Here is a tiny trained network, its code and every weight. The questions are about switching its units off for an input and a class, where a switched-off unit gives its printed mean instead of its output.

import numpy as np


def w(rows, s, z=0):
    codes = np.array(rows[::2]) - 128.0
    scale = np.full(codes.shape[1], s)
    scale[-1] = z or s
    return codes * scale


def f(y):
    return y / 2 * (1 + np.tanh(0.7978845608 * (y + 0.044715 * y**3)))


def log_softmax(a):
    a = a - a.max(-1, keepdims=True)
    return a - np.log(np.exp(a).sum(-1, keepdims=True))


def net(x, mask):
    res = np.array(x, float).reshape(1, 5) / 4 @ E
    y = f(res @ A[0][:, :-1].T + A[0][:, -1])
    res = res + np.where(mask, y, B[0][:, -1]) @ B[0][:, :-1]
    return log_softmax(res[-1] @ U[:, :-1].T + U[:, -1])


A, B = {}, {}
E = w([
[27,100,120,82,254,178,128,140,83,223,113,91],'x0',
[127,106,165,102,108,182,106,121,166,143,139,133],'x1',
[148,221,219,87,177,37,109,134,84,137,183,101],'x2',
[104,185,207,142,106,157,107,36,144,157,22,72],'x3',
[152,106,135,163,98,161,33,134,28,197,160,244],'x4',
],0.0073)
A[0] = w([
[156,45,3,181,136,203,184,154,150,139,103,117,163],'n1',
[211,155,147,165,113,150,130,127,136,25,150,163,14],'n2',
[81,119,64,55,212,160,138,167,92,167,169,120,103],'n3',
[160,190,142,76,143,71,98,149,142,188,199,92,80],'n4',
[183,120,120,161,143,125,75,121,64,171,170,225,141],'n5',
[117,120,124,42,146,126,158,127,185,56,134,86,15],'n6',
[139,196,173,75,140,118,123,181,96,115,187,106,76],'n7',
[117,147,82,103,167,94,171,174,172,71,118,80,253],'n8',
[177,99,102,117,83,87,131,197,157,64,234,165,163],'n9',
],0.0073,0.0033)
B[0] = w([
[157,106,99,31,113,97,103,162,179,112,81,137,254],'n1',
[37,191,94,195,174,211,108,175,218,126,66,125,184],'n2',
[93,186,191,198,121,160,101,132,170,194,46,53,233],'n3',
[77,143,80,2,101,103,144,139,199,88,64,170,188],'n4',
[121,69,147,122,221,214,132,67,126,65,135,156,244],'n5',
[43,103,111,166,211,205,180,124,96,82,165,207,176],'n6',
[154,146,65,73,94,75,160,148,145,68,43,182,182],'n7',
[98,65,202,132,172,175,152,93,93,115,153,144,241],'n8',
[169,136,178,152,130,178,65,196,123,104,105,42,252],'n9',
],0.009,0.0069)
U = w([
[120,133,59,55,112,112,123,144,150,119,94,171,84],'0',
[91,193,135,200,136,154,91,153,154,155,111,81,55],'1',
[106,85,141,145,171,159,149,102,94,103,173,183,66],'2',
[157,128,173,126,121,131,111,138,114,138,128,77,204],'3',
[143,106,156,123,130,116,114,126,121,132,136,111,217],'4',
[156,111,132,131,103,101,142,161,94,179,194,128,149],'5',
[142,121,58,167,69,55,184,185,84,207,242,153,2],'6',
[142,136,37,174,84,59,193,181,104,211,253,163,3],'7',
],0.013,0.0099)

Each question gives the input, the list of numbers given to net, and the class t.
The units are the neurons (one row each of A and B). Each row of codes is followed by its name. A weight is (code - 128) times the scale printed after its matrix; where a second scale follows, it is the last column's (A, B and U).
mask holds one flag per neuron, in row order. A switched-off neuron (its flag False) gives its mean, the last column of its row in B, instead of its output. The means were averaged over made-up inputs and are rounded, as every weight is.
A unit's drop is (log p(t) with every unit on - log p(t) with that unit switched off) / (log p(t) with every unit on - log p(t) with every unit switched off).
The circuit of an input: a set's keep is (log p(t) with only the set's units on - log p(t) with every unit switched off) / (log p(t) with every unit on - log p(t) with every unit switched off). Starting from all 9 units, units are removed one at a time, each time the one whose removal leaves the highest keep (on an exact tie, the one counted first), for as long as the keep stays at least 0.8.
units of the circuit, in order: the units of the circuit, biggest drop first
most important unit: the unit with the biggest drop
k most important neurons: the k neurons with the biggest drops, biggest first
drop when u is switched off: that unit's drop, to one decimal
input [-7,1,-2,-6,5], class 1: 3 most important neurons => n2; n9; n8
input [-1,-2,2,-1,-2], class 5: most important unit => n5
input [5,-8,6,6,-5], class 4: 3 most important neurons => n8; n1; n2
input [-8,-5,2,-7,8], class 1: 3 most important neurons => n9; n2; n8
input [-6,-7,6,6,-7], class 2: units of the circuit, in order => n8; n6
input [4,3,-7,6,4], class 0: 2 most important neurons => n1; n9
input [8,-6,8,3,5], class 0: 3 most important neurons => n4; n7; n9
input [0,-2,-4,0,-5], class 2: 2 most important neurons => n8; n6
input [-8,-6,3,-4,1], class 1: 2 most important neurons => n2; n9
input [-5,1,8,-7,5], class 0: 2 most important neurons => n4; n7
input [-6,4,4,8,-8], class 2: 2 most important neurons => n6; n3
input [4,5,-2,-8,-3], class 3: units of the circuit, in order => n2; n1; n3; n9
input [8,-4,-6,-5,-3], class 1: 3 most important neurons => n3; n4; n7
input [-7,3,6,-1,7], class 1: units of the circuit, in order => n2
input [3,-6,0,7,-8], class 2: units of the circuit, in order => n6; n8
input [3,-5,1,-6,2], class 3: 4 most important neurons => n2; n3; n6; n9
input [-2,0,-5,-7,-3], class 3: 3 most important neurons => n9; n4; n7
input [-2,-3,7,4,-5], class 0: units of the circuit, in order => n4; n7
input [-1,0,-1,-6,5], class 3: drop when n6 is switched off => 0.5
input [-8,3,2,1,4], class 1: drop when n6 is switched off => 0.0
input [-2,7,2,-8,0], class 3: units of the circuit, in order => n9
input [-6,-1,1,-1,1], class 1: drop when n2 is switched off => 0.8
